Below is a small trained network, with its code and all its weights. Each question gives an input and a target symbol and asks what happens when units are switched off, that is, made to give their printed mean instead of their output.

import numpy as np


def w(rows, s, z=0):
    codes = np.array(rows[::2]) - 128.0
    scale = np.full(codes.shape[1], s)
    scale[-1] = z or s
    return codes * scale


def f(y):
    return np.maximum(y, 0)


def softmax(a):
    e = np.exp(a - a.max(-1, keepdims=True))
    return e / e.sum(-1, keepdims=True)


def log_softmax(a):
    a = a - a.max(-1, keepdims=True)
    return a - np.log(np.exp(a).sum(-1, keepdims=True))


def net(x, mask):
    ids = ['ΘΞΨβεητω'.index(c) for c in x.split()]
    T = len(ids)
    res = E[ids] + P[:T]
    r = res
    for j in range(3):
        rows = slice(2 * j, 2 * j + 2)
        q, k, v = (r @ M[0][rows].T for M in (Q, K, V))
        z = softmax(np.where(np.tri(T) > 0, q @ k.T / 2**0.5, -1e9)) @ v
        o = O[0][rows]
        res = res + np.where(mask[j], z, o[:, -1]) @ o[:, :-1]
    y = f(res @ A[0][:, :-1].T + A[0][:, -1])
    res = res + np.where(mask[3:7], y, B[0][:, -1]) @ B[0][:, :-1]
    return log_softmax(res[-1] @ U[:, :-1].T + U[:, -1])


Q, K, V, O, A, B = {}, {}, {}, {}, {}, {}
E = w([
[78,162,117,163,132,167,111],'Θ',
[100,99,169,100,208,170,128],'Ξ',
[47,48,106,171,112,116,195],'Ψ',
[147,203,74,46,120,193,108],'β',
[62,123,254,96,106,70,116],'ε',
[63,99,124,90,211,90,127],'η',
[201,60,79,189,70,56,79],'τ',
[140,140,139,111,118,116,217],'ω',
],0.016)
P = w([
[202,148,190,254,134,37,201],'0',
[169,105,171,191,128,111,179],'1',
[154,106,160,168,116,141,168],'2',
[141,113,167,147,108,160,165],'3',
[137,124,178,132,99,186,144],'4',
[145,127,157,119,102,205,151],'5',
[143,126,154,108,96,222,140],'6',
[143,151,152,107,103,218,155],'7',
],0.0067)
Q[0] = w([
[87,81,186,143,166,129,223],'H1',
[131,160,117,41,151,149,146],'H1',
[139,95,146,143,109,209,141],'H2',
[52,146,154,113,250,172,191],'H2',
[128,174,32,76,74,6,92],'H3',
[52,201,133,133,130,152,148],'H3',
],0.017)
K[0] = w([
[117,118,84,17,24,174,102],'H1',
[133,103,174,165,46,85,194],'H1',
[111,171,58,130,165,98,135],'H2',
[18,171,90,2,96,199,128],'H2',
[142,155,173,243,239,69,154],'H3',
[138,135,172,221,98,191,104],'H3',
],0.013)
V[0] = w([
[233,197,104,151,149,133,116],'H1',
[173,184,158,12,91,94,190],'H1',
[196,112,147,20,46,179,114],'H2',
[62,162,27,35,132,47,130],'H2',
[62,212,88,176,113,187,129],'H3',
[80,187,120,165,3,67,160],'H3',
],0.014)
O[0] = w([
[175,174,80,174,139,144,125,16],'H1',
[191,188,135,107,79,99,150,167],'H1',
[81,107,174,207,170,134,148,54],'H2',
[148,67,115,77,137,5,109,33],'H2',
[70,159,51,138,122,104,139,57],'H3',
[124,123,99,170,37,97,132,2],'H3',
],0.012,0.0055)
A[0] = w([
[127,141,200,130,61,123,2,119],'N1',
[56,101,154,157,179,66,154,93],'N2',
[146,212,105,135,94,115,104,116],'N3',
[53,31,137,127,99,119,207,5],'N4',
],0.01,0.0018)
B[0] = w([
[36,135,108,113,181,107,72,204],'N1',
[170,135,115,87,85,160,92,227],'N2',
[113,131,64,194,140,69,116,184],'N3',
[170,156,154,151,148,99,254,254],'N4',
],0.01,0.0066)
U = w([
[33,155,3,103,112,188,121,115],'Θ',
[117,205,104,121,202,186,139,161],'Ξ',
[76,102,97,142,121,154,188,21],'Ψ',
[104,171,91,209,237,87,118,5],'β',
[47,175,170,130,87,125,96,83],'ε',
[116,119,68,84,162,105,91,228],'η',
[121,37,141,234,132,144,71,201],'τ',
[168,221,126,106,21,179,92,165],'ω',
],0.0049,0.0033)

Each question gives the input, a string of symbols that net reads in full, and the target symbol t.
The units are the heads (2 rows each of Q, K, V and O) and the neurons (one row each of A and B). Each row of codes is followed by its name. A weight is (code - 128) times the scale printed after its matrix; where a second scale follows, it is the last column's (O, A, B and U).
mask holds one flag per unit, heads first, then neurons. A switched-off unit (its flag False) gives its mean, the last column of its rows in O or B, instead of its output. The means were averaged over made-up inputs and are rounded, as every weight is.
A unit's drop is (log p(t) with every unit on - log p(t) with that unit switched off) / (log p(t) with every unit on - log p(t) with every unit switched off).
The circuit of an input: a set's keep is (log p(t) with only the set's units on - log p(t) with every unit switched off) / (log p(t) with every unit on - log p(t) with every unit switched off). Starting from all 7 units, units are removed one at a time, each time the one whose removal leaves the highest keep (on an exact tie, the one counted first), for as long as the keep stays at least 0.8.
units of the circuit, in order: the units of the circuit, biggest drop first
most important unit: the unit with the biggest drop
k most important neurons: the k neurons with the biggest drops, biggest first
heads that matter: for each layer, one digit per head in row order, 1 if its drop is at least 0.15 and else 0, layers parted by /
drop when u is switched off: that unit's drop, to one decimal
input ω ε Ξ η η Ξ, target η: heads that matter => 010
input β η Ξ Ψ, target β: units of the circuit, in order => H1, N3, H3
input Ψ ω β Ξ ω, target β: units of the circuit, in order => H1, H2
input η Ξ η Ξ τ Ξ, target τ: most important unit => H3
input Ξ Θ Ξ Ψ Θ Ψ Ξ, target Ψ: units of the circuit, in order => H1, N4
input Ξ η Ψ Ξ Ψ η, target Ψ: units of the circuit, in order => N4, H1
input β Ξ η ε, target β: heads that matter => 100
input β Θ Ξ Ξ, target β: heads that matter => 111
input β η Ξ, target β: units of the circuit, in order => H1, H3, N3
input Ξ β ω Ξ ω, target β: 2 most important neurons => N3, N2
input η τ Ξ Ξ Θ Ξ, target Θ: drop when H3 is switched off => 0.7
input Ξ η η Θ η Ψ, target Ψ: drop when N2 is switched off => -0.1
input η η Ψ, target Ψ: drop when H3 is switched off => 0.3
input Ψ Ξ Ξ τ Ξ, target τ: most important neuron => N4
